Here is a tiny trained network, its code and every weight. The questions are about switching its units off for an input and a class, where a switched-off unit gives its printed mean instead of its output.

import numpy as np


def w(rows, s, z=0):
    codes = np.array(rows[::2]) - 128.0
    scale = np.full(codes.shape[1], s)
    scale[-1] = z or s
    return codes * scale


def norm(h):
    return h / np.sqrt((h * h).mean(-1, keepdims=True) + 1e-5)


def f(y):
    return np.maximum(y, 0)


def log_softmax(a):
    a = a - a.max(-1, keepdims=True)
    return a - np.log(np.exp(a).sum(-1, keepdims=True))


def net(x, mask):
    res = np.array(x, float).reshape(1, 8) / 4 @ E
    u = 0
    for l in range(2):
        y = f(norm(res) @ A[l][:, :-1].T + A[l][:, -1])
        res = res + np.where(mask[u : u + 3], y, B[l][:, -1]) @ B[l][:, :-1]
        u += 3
    return log_softmax(norm(res)[-1] @ U[:, :-1].T + U[:, -1])


A, B = {}, {}
E = w([
[241,14,38,253,182],'x0',
[132,135,135,134,133],'x1',
[134,126,124,122,131],'x2',
[128,135,130,137,126],'x3',
[125,121,126,121,131],'x4',
[131,135,125,127,128],'x5',
[8,207,57,104,203],'x6',
[125,121,124,127,127],'x7',
],0.0051)
A[0] = w([
[139,91,209,74,11,4],'L0N0',
[151,135,254,110,55,2],'L0N1',
[126,118,65,174,189,34],'L0N2',
],0.0071,0.0063)
B[0] = w([
[226,254,101,51,43,252],'L0N0',
[213,214,86,43,4,245],'L0N1',
[74,55,74,147,115,185],'L0N2',
],0.0092,0.0028)
A[1] = w([
[201,11,227,194,52,19],'L1N0',
[232,7,214,164,70,3],'L1N1',
[188,23,203,88,2,177],'L1N2',
],0.0056,0.0053)
B[1] = w([
[224,22,198,184,167,180],'L1N0',
[139,29,254,186,193,182],'L1N1',
[220,91,252,151,87,253],'L1N2',
],0.0097,0.0053)
U = w([
[230,247,237,46,13,31],'0',
[225,43,219,221,177,87],'1',
[27,255,154,49,168,252],'2',
[53,64,25,222,239,118],'3',
],0.011,0.0034)

Each question gives the input, the list of numbers given to net, and the class t.
The units are the neurons (one row each of A and B). Each row of codes is followed by its name. A weight is (code - 128) times the scale printed after its matrix; where a second scale follows, it is the last column's (A, B and U).
mask holds one flag per neuron, layer by layer. A switched-off neuron (its flag False) gives its mean, the last column of its row in B, instead of its output. The means were averaged over made-up inputs and are rounded, as every weight is.
A unit's drop is (log p(t) with every unit on - log p(t) with that unit switched off) / (log p(t) with every unit on - log p(t) with every unit switched off).
The circuit of an input: a set's keep is (log p(t) with only the set's units on - log p(t) with every unit switched off) / (log p(t) with every unit on - log p(t) with every unit switched off). Starting from all 6 units, units are removed one at a time, each time the one whose removal leaves the highest keep (on an exact tie, the one counted first), for as long as the keep stays at least 0.8.
units of the circuit, in order: the units of the circuit, biggest drop first
unit that matters most: the unit with the biggest drop
top k neurons: the k neurons with the biggest drops, biggest first
top k neurons in layer l: the k neurons of layer l with the biggest drops, biggest first
drop when u is switched off: that unit's drop, to one decimal
input [-5,1,-8,8,-4,-1,1,-6], class 2: unit that matters most	L1N2
input [-1,2,4,5,8,4,1,5], class 2: units of the circuit, in order	L1N2, L0N1, L1N0
input [-5,3,-1,-6,5,-6,1,0], class 2: units of the circuit, in order	L1N2, L0N1, L0N0
input [-6,-5,5,-1,-6,4,1,-7], class 2: units of the circuit, in order	L1N2, L0N1, L0N0
input [0,-2,8,-7,6,2,5,-8], class 2: top 2 neurons in layer 1	L1N0, L1N1
input [1,1,6,1,7,-6,5,-8], class 3: top 2 neurons	L0N0, L0N1
input [1,1,-4,-4,-6,-1,8,8], class 3: top 2 neurons in layer 0	L0N0, L0N1
input [8,6,4,-1,-1,7,2,-6], class 3: drop when L1N2 is switched off	0.3
input [7,-5,5,1,4,-3,3,-6], class 3: drop when L1N2 is switched off	0.2
input [3,4,6,-1,-3,-5,2,3], class 3: drop when L1N2 is switched off	0.2
input [3,8,-8,-3,3,1,2,-7], class 3: drop when L1N2 is switched off	0.2
